Each row has a class, written after it.
[ 15  17  46  79  14   2   5  15  38  -1  16 -32 -28 -26  25 -40 -30 -92
  34  30  64  28 -76 -19 -93  43   5  28   6 -15  -4 -15 -21   9  53] => q_808
[ 18  14  15 -35 -11  -5  27  38  -8 -53  -1  17  22  -9   1   3 -21  53
  47 -27 -28   2  52  25  44  -7  -1 -37  13  31   4 -21   5 -27 -13] => q_396
[-13   0  -2   6  11  37  -2  25 -22  32   6 -50  15   7  -6 -33 -32 -33
   7 -26 -11 -11  11   7  14  -7  32 -20  12 -30  24 -13  11 -17  -9] => q_139
[-15   1   4  43 -10  -3   4 -10  -6  19  25 -49 -12 -29  -5   7 -26 -98
  12 -17  20  39 -38   1 -43  76   7  34 -25 -29 -10   6 -11  26  25] => q_85
[ -2 -23  -4 -30  11  16 -21  45  39 -32 -24  24  -1  31 -38  17  16 -13
 -28 -35   7  41 -33  18  -2  32 -12  70  -3  -8 -22  13  13   9 -15] => q_627
[ -8  -9  -1   8 -12 -15   5  21  -4 -16  11  -7  27   0  15  26 -10   5
  25 -38 -17 -38  44  12  21  13 -14 -16  -5   9  14 -28  -5  -5   6] => q_85
[-15  26  19  27  -8  32 -19  -5  18  16  27   8 -29   1   2 -35  17 -24
   0  38 -20 -29 -46  -7 -51   4   5 -18  -2 -25  -2 -16  12 -11  13] => q_85
[ 13  42  30  22  -6   5   9 -12  17 -63  26   3 -15   5  -6 -31 -24  -8
  46  18   2 -22 -20  14 -26 -11   4  11   9  13   2 -36 -18 -18 -14] => q_978
[ 15  42  43  33   8  15  -9   4  22 -44  37  -6 -34  17  -7 -28   0 -14
   0  -6  23   4 -66   6 -61 -15  -1  33   8  10  18 -47  13  -3  -2] => q_797
[ -8  -6  21  28 -37 -13   6  -7   0 -24  -4   7 -12 -15  -5 -14 -15 -15
 -31  38  23   4  32 -14 -54  -3 -12   0 -11 -33  -3  -6  -3  -9 -12] => q_542
[ -9  21  15   7  -1  38  -3  10  16 -11  29 -28  14  -8  22  -4  14 -47
 -10 -13  17  -3 -58  15 -45  37 -45  32  -1   7  21 -28 -37   5   3] => q_396
[ 15 -26  -6 -51 -25  11 -15  26  -6 -16 -15  53  22  24 -66  45  27  52
 -22 -61 -18  39  19  12  41   1  22   7   2 -20 -21  12  40  -4 -21] => q_575
[-11 -12   4   3  27  24  -1  32  -7   5  10 -18  -8  -2 -28   5  10  -9
 -26 -20 -17  -3  -5  11  -2 -21  -5  18   7   4  32 -56 -15  -4   2] => q_85
[-25   0   1 -38 -31  15   1  51  -6  -9 -26  -4   3   3  -7  -6  30  51
 -39 -15 -53   4  31   0  52 -16  -7 -56  13  -5   6 -34  51  -7  18] => q_808
[-11 -11  21 -48 -17  -2 -48  39  13 -14 -25  50  -8  29 -44   1  38  19
 -63 -19  -1  40 -28  -3  14   7   9  11  -6 -26 -32  -6  50  15   2] => q_808
[ 15 -54 -22 -18  14 -18  -8  44  13  22   2   2  51   8 -22  76   1 -24
  12 -75   8  37  38  35  26  40  21  22 -21 -13  -9  -1 -12   7  28] => q_85
[-10 -11  25   1  -1 -24   9  25   0 -31 -10  -7  33   1   0 -13  -5  23
  20 -14   8  -3  58  17  18 -29  -8  -9  -2   6   8 -25 -20 -17   8] => q_139
[ 11  -8  11  11   6 -23   8   4 -20  10 -13 -28  39  -7 -45  14 -25  -3
  -2 -30   2  50  38  15  11  -4   6   0 -18 -11 -12 -18  19  -5  13] => q_989
[  0  63  30  34 -38  13  28  28  -9 -88   0 -12 -42 -23   9 -67 -17  38
  37  62 -34 -13  -1 -26   6 -18  -8 -31  42 -14   7 -26  19  -7 -10] => q_989
[ 10  48  32  51   3  40  25 -12  19 -10  29 -60 -49   1  29 -58 -12 -23
  20  42 -13 -18 -31  -2 -36 -21  -8 -31  12  -1  45 -29  -7 -38  26] => q_5
[ 12  57  59  70 -14 -21  47  21   4 -66  15 -33 -10 -31  12 -45 -27 -30
  60  38  26  17 -53   1 -49  42 -10  32  18  20 -10 -36  -3  -8  -5] => q_627
[  5  22  40  40 -14 -16  12 -13  21 -43  27  17  -8 -33  -5 -24   5 -26
  -8  42  25   5 -71   3 -63  36  -4  27  -1  17 -29 -41 -46   2  -1] => q_978
[-16 -44   2 -29 -10  -1 -43  15   8  -1 -20  46  -4  22 -62  -4  13   6
 -80 -10  -6  32  -8  -3   9 -19  -5   7   1 -22 -14  -4   7  16 -21] => q_989
[ 27  30  40  52  -6 -10  59  10  24 -68  20 -27 -14  -3  19 -20  -8  -2
  70  43  15  12 -48  31 -25  19 -19  11  10  21  -1 -48 -14  -1  18] => q_627
[  4   2  13  13 -45 -42  24 -17  25 -26   2 -13   5  37  33  25 -17  11
  18 -41   2 -30  19  24 -16 -15 -34  21  -9  40  23 -23 -50 -36 -30] => q_627
[ -4 -72  -6 -50  -6  24  -5   1  -4  15  -3  46  28  20 -63  48  26   3
 -69 -70   2  20   3   9  12 -15  -6  22  -8  -3  17 -27 -10  -2 -10] => q_575
[-17  58  55  34 -62 -12  -5  29  21 -46  -4 -15 -28  -4  17 -53 -14   9
  45  -1 -13   0  -1 -17 -33 -11 -18 -24  11  -5   0 -30  47 -11  10] => q_808
[-12 -19 -12 -59  -3  46 -13  28   3  30  17  45  25  -1 -33  29  52 -18
 -52 -40   1   9 -43  11   0  26 -25  25  -3   9  -7  -5  17  11 -14] => q_396
[  7  18  26  18 -21  -9  13   7  13 -31  11   5   9  11  -3  -9  -5  -8
  -8  11  10  -9 -29   6 -27  18  -5  31  -1   7  -6 -24  -4 -16 -17] => q_627
[ -7  -3  15 -42 -43 -12   4 -13  -3  -6 -12  18 -17  26 -36 -10   2  21
 -47   8 -19  -9  47  -3  14 -44  -5 -16 -29  -7  17 -16   3 -36 -20] => q_5
[-11  35  25  66 -61  16   2 -28  13 -13  36 -17 -26  -7  20 -40 -22 -29
   9  42  -5  15 -41 -34 -54   8   0 -19  10  -6  14  -7 -24 -16  -9] => q_576
[  0  15  16  -9 -41  -1  37  21   1 -88 -10  -9  -7   7  12  -4 -35  76
  34  12 -52 -31 101  -1  40 -82 -29 -69  27  10  39 -50  17 -42 -27] => q_542
[ 10  71  33  78 -10   8  60  -9  -6 -87  42 -65 -19 -49  50 -85 -17 -29
  81  76   5 -39 -30  -6 -37  28 -16 -45  18  15   5 -52 -63 -16  18] => q_978
[ -3  19 -17  -1 -39  17   9  20 -16 -11  -9 -52  -9   5  -4  13  -3 -15
   5  -3  -4  12   9 -15   8  14 -22 -16  -2 -38  -5   6  24   8 -33] => q_542
[  3 -63  -6 -68   4   8 -31  37   3 -35 -34  67   9  38 -67  52  11  69
 -56 -98 -22  43  37  27  58 -15  16  21   3  -4  -7   8  27  -1 -22] => q_575
[  2  27  46  32 -16 -20  16  11  10 -40  19  -1 -14 -34   0 -18   7 -44
  34   1  49  38 -66  -4 -47  33 -28  43   9   3 -20 -19 -19  13 -15] => q_8
[-16   8  52  19 -26   4  11 -20  25 -43  25  27 -47   4  30 -52  -5  20
   1  16   0 -47 -15  -1 -35 -68 -35 -23  19  17  38 -54 -18 -19  -3] => q_8
[ 11  63  54  58 -38  34  33  17  12 -92  27 -35 -51 -10  45 -54 -20  18
  48  38 -24  -9 -25  -5 -45 -18 -10 -35  55 -17  38 -53  12 -37 -14] => q_542
[ -2  14  15  13 -17  20   9   9 -13 -23  15  -8 -22  13  -7 -10  -3  26
 -30  22 -17 -19  16  -1  -5 -63 -10 -28  30  -1  36 -45  10 -28 -41] => q_542
[ 16   7  18  28  18 -15  16 -11   6 -23   6 -22   7 -13  -8  14 -28 -56
  23  -9  33  56 -45  10 -27  49  -6  37 -17 -10 -29   4  -9  10  24] => q_989
[ -8 -34   7 -10 -18  -4  -3  22  24 -32  -8   8  15  40   0  13 -24  24
   9 -13  -9 -21  98  18  24 -80 -27 -58   7  -1  39 -29   5 -36  -8] => q_542
[ -1  48  14  40 -40  28  32 -45  -6 -13  41 -23  -8 -21  19 -10 -25  -4
  13  34 -30  19 -24 -28 -24   3   9 -17  -1   3  10  -8  12 -24  18] => q_576
[ 16 -30 -10 -56  -5 -28  10  31 -16 -15 -25  30  43  46 -62  66  12  37
 -29 -62  -2  46  33  58  63  27  24  38 -26   0 -34   3  48  -7 -28] => q_627
[-19  -4  -3  23 -21   6  10 -19  -7   2   9  -6  18  -3  48  -8 -31  -5
  26  21  -5 -27  15 -11  -8   7 -12 -24   4   9  23   1 -34  -3   7] => q_576
[-16  44  43  48 -44  41  26 -14  24 -45  28   5 -45 -11  23 -34  -8 -29
  51  36   3  27 -70 -15 -64  22 -15  24  13  -8  11 -10  19  -1  18] => q_576
[ 13  57  72  67 -29 -13  62   4  18 -97  21 -23 -35 -17  46 -68 -12  25
  58  57  -8 -24 -52   7 -50  -2 -30 -14  29  36  16 -77 -33 -29   0] => q_627
[-42  34  37  42 -56  20  18 -20   8 -20  21 -27 -69  -8  34 -81 -11 -25
   8  38   5 -64  -3 -29 -50 -70 -52 -20  13  -4  58 -42 -12  -9 -11] => q_8
[-22 -17 -11 -51 -35 -18  -3   8  -6  19 -19  27  24  25  -7  18   0  38
  13 -44 -18 -17  83  17  50 -36  12 -23 -17  -5  -8  26  28 -16  -9] => q_139
[ 23   4  11   8   2 -13  33  11  15 -38   3  -6  16   3  14  10  10  20
  15   0   0  -1 -36  24 -13  27 -23  19   0  26 -14 -33 -35  -8  -8] => q_627
[-18  33  16  31 -55  10   7 -32  -3 -13  10 -10 -17 -29  12 -29 -21 -14
   3  20 -19  -7 -26 -28 -46  27  -9 -23  -7 -20 -14  14  -2  -4  -1] => q_575
[ -27   21    6   28  -24   43    7    1    5  -29   18  -25  -53    4
   29  -66  -30   20  -18   71  -45  -57   41   -8  -31 -100  -22  -68
   39  -13   64  -51  -19  -31  -23] => q_542
[ 16  42   5  58  -3   3  24 -31   4 -39  47 -39  -1  -9  32 -12 -24 -25
  34   9   5 -28  -7  16 -13  31  12 -17   1  14   0  -7 -21 -23  16] => q_978
[ 19  20   3   6  -8  38   5  15  -7 -11  28 -15   0  14 -34 -12  16   4
 -37 -22  -7 -22  -9 -23  -7 -17  10 -14   7  -1  22 -40  36 -27 -19] => q_797
[  9 -39  -6 -10  -7   3  14   8  -4 -20   2   9  23  28   2  37 -29  20
   4 -82  -6 -24  49  20  34 -11   2 -29  -4  14  23 -10 -13 -31  -8] => q_575
[-15  27  16   1 -21  37  16  -5   5 -28  23 -24 -40  -4  19 -58  12 -17
  -4  23 -25 -18 -11  -2 -24 -12 -25 -24   7  -4  37 -21 -23 -21   5] => q_5
[ 19 -10  46  36  15 -18  15   9  17 -31  28  62 -16 -32 -16  11 -11 -46
  42   8  77  91 -90   6 -73  50  16  90  -1  20 -38   3 -26  35  16] => q_576
[ 13  16  36 -25 -30  -6 -22  11  31 -60  11  62 -10  12 -24  -1  33  39
 -20 -20   2  35 -34  -4 -14  10  22  40  -6 -20 -43  11  14 -10 -12] => q_139
[-19  11  -4  17 -13  41   2   9  14   8  -7 -28 -31  14  26 -53  -9   7
 -11  46 -24 -64  17 -10   2 -48 -18 -59  16 -29  35 -19   3 -27  -4] => q_8
[ -1  49  57  17 -28   8  10  38   6 -66   6  17 -30 -10  -3 -51  16  38
  17  19   3   8 -12  -8 -13 -16  22  21  24 -17  -2 -18  31 -16   5] => q_139
[-10   3  15 -31   0  41 -33  14   9  19  14  22 -15   2 -31   2  27 -37
 -44 -51  16  34 -68 -10 -28  15 -17  54  13  12   9   7   7   9 -21] => q_396
[ 20  30  37  47 -25 -40  32 -11   3 -50   8 -15  30   2  32   2 -16 -18
  67  17  25 -10 -13   9 -11  29 -25 -13  12  11  -5 -25 -28 -27  -5] => q_989
[-17 -18  13   0   4  37 -29  -7   7   6   6   1   6  29 -20 -10   4 -33
 -40   0   9 -15  -6  -1 -43 -33 -30  -1   8 -26  28 -32   7 -16 -31] => q_542
[ 13 -15  10  -4  14  -8 -13  29  20 -24   7  18   8   4 -10  48 -15 -12
  -3 -49  22  48 -21  25 -27  11  -8  41   6   2 -19  -4   4   4 -25] => q_542
[-15  36  42  57 -34  11   5 -44  18 -15  38 -14 -48 -25  -2 -58   4 -67
 -16  60  26  23 -76  -7 -79  31  15  14  -8 -20 -12 -12 -17   4  30] => q_978
[-15  48  37  79 -57  26  37 -40   7  -7  71 -13 -27 -35  51 -37  -8 -48
  19  52  10  -2 -77 -26 -94   7 -13  14  20  17  34 -37 -44 -11  13] => q_576
[  2 -11  28  14 -10  -8  24   9  27 -26   8   9  -3 -13  32   7   6  -7
  24 -17  28  -4 -16  10 -19   8 -32  11   4   5   6 -21 -12   0  21] => q_8
[ 12   8 -12 -50   1   9  23  22 -10 -74   2  14 -16   7 -17 -10   4  63
   9  -7 -46 -18  45   9  63 -26 -25 -36  -3  20   1 -15   5  -7 -24] => q_5
[ 10  -1   3  -8   9 -18   6  -1  -2 -34  -2  -6  30   0 -27  16   5  -7
  12 -22  15  10   8  24   8  21  -8  25 -11  15 -16 -23 -32  -5 -12] => q_978
[ 15  35  -7  28  27  23  -1  -5 -11  -9  17 -34 -13 -18 -16 -16 -30 -24
   6  -7  -4   8 -18   5 -11  23  36  27  17   3  -4   6  -1 -12  -9] => q_978
[-25  -3 -24 -13 -37  29   7 -19 -18  16   5  -6  23  19  -1   6  -5  11
 -25   9 -31 -12  64 -10  22 -33   3 -27  -8  -9  38   0  -8 -36  -2] => q_576
[-43 -24 -22 -64 -26  26 -37  18 -11  67 -18  24  16  14 -53  15  63 -17
 -92 -44 -16  19  -6  -5   1   0 -19   7 -21 -19 -17  -3  47   8  -9] => q_808
[-31 -43  -5 -42   4  39  -1  33  -5   2  -7  15   8  27 -57  26  30   7
 -71 -28 -37 -24  40  16  32 -45 -14  12   2  -7  56 -68   9 -27  -9] => q_85
[-16 -44 -23 -91   5   9   3  48 -18 -13 -37  50   6  41 -52  13  24  88
 -20 -38 -30  -7 114  45 105 -79   3 -46 -13 -15   4  -7  67 -10  -8] => q_8
[-11  26  11 -32 -13  25   1  66  -6 -56 -33  -6 -16  12 -24 -36   6  62
  -1  -1 -50   0  51  -6  56 -38  -1 -48  20 -14   7 -33  68 -19   5] => q_808
[ 13  27   9  20  25  35 -13   2  -2 -13  17  -7 -16  19 -25 -38  -1 -22
  10  16  18 -13 -14   8  -5  -5  39   5  11 -14   3  -3  15 -18   4] => q_978
[ -4  -5  -5 -40 -13   8   6  28  -5  -4  -1  10  45  19 -36  33  20  33
  -3 -46 -31  20  41  33  54 -14  14  -4   2  -7  -7 -11  35 -32 -19] => q_139
[ 11  26  24  32  -4  17   7  16  10   0  26   1  -5   5  -8 -21   2 -24
  13  17   5  16 -50  12 -28  -2  12 -12  15 -13  -6 -23  13 -15   8] => q_989
[ -1 -24  11 -17  29  10 -30  48  -6  21 -15  16  31  21 -40  -3   9  10
 -26 -36   6   5  23  12  22 -14  14 -19   1  -8  -7 -26  58  -1  13] => q_808
[ 21 -58 -29 -31  17 -16  -9  -3   4  36  -4   9  60  47 -34  84  -2 -14
 -47 -76  19  22  16  45  29  32  15  54 -23   7  -7  13   6  -5 -11] => q_627
[ 12  73  35  38  -7  -2  29  -1  14 -75  34  -3 -23 -26  -5 -33  -3  10
  45  55  -7   7 -33  13 -17  -3   7   0  14  24 -21 -31   0 -17   6] => q_978
[ 30 -49 -15 -68  33  -5  -9  71 -10  -9 -21  36  49  13 -80  60  34 -17
 -35 -78  39  70 -27  18  32  70  27  47 -16  -9 -48  -7  26  22 -22] => q_797
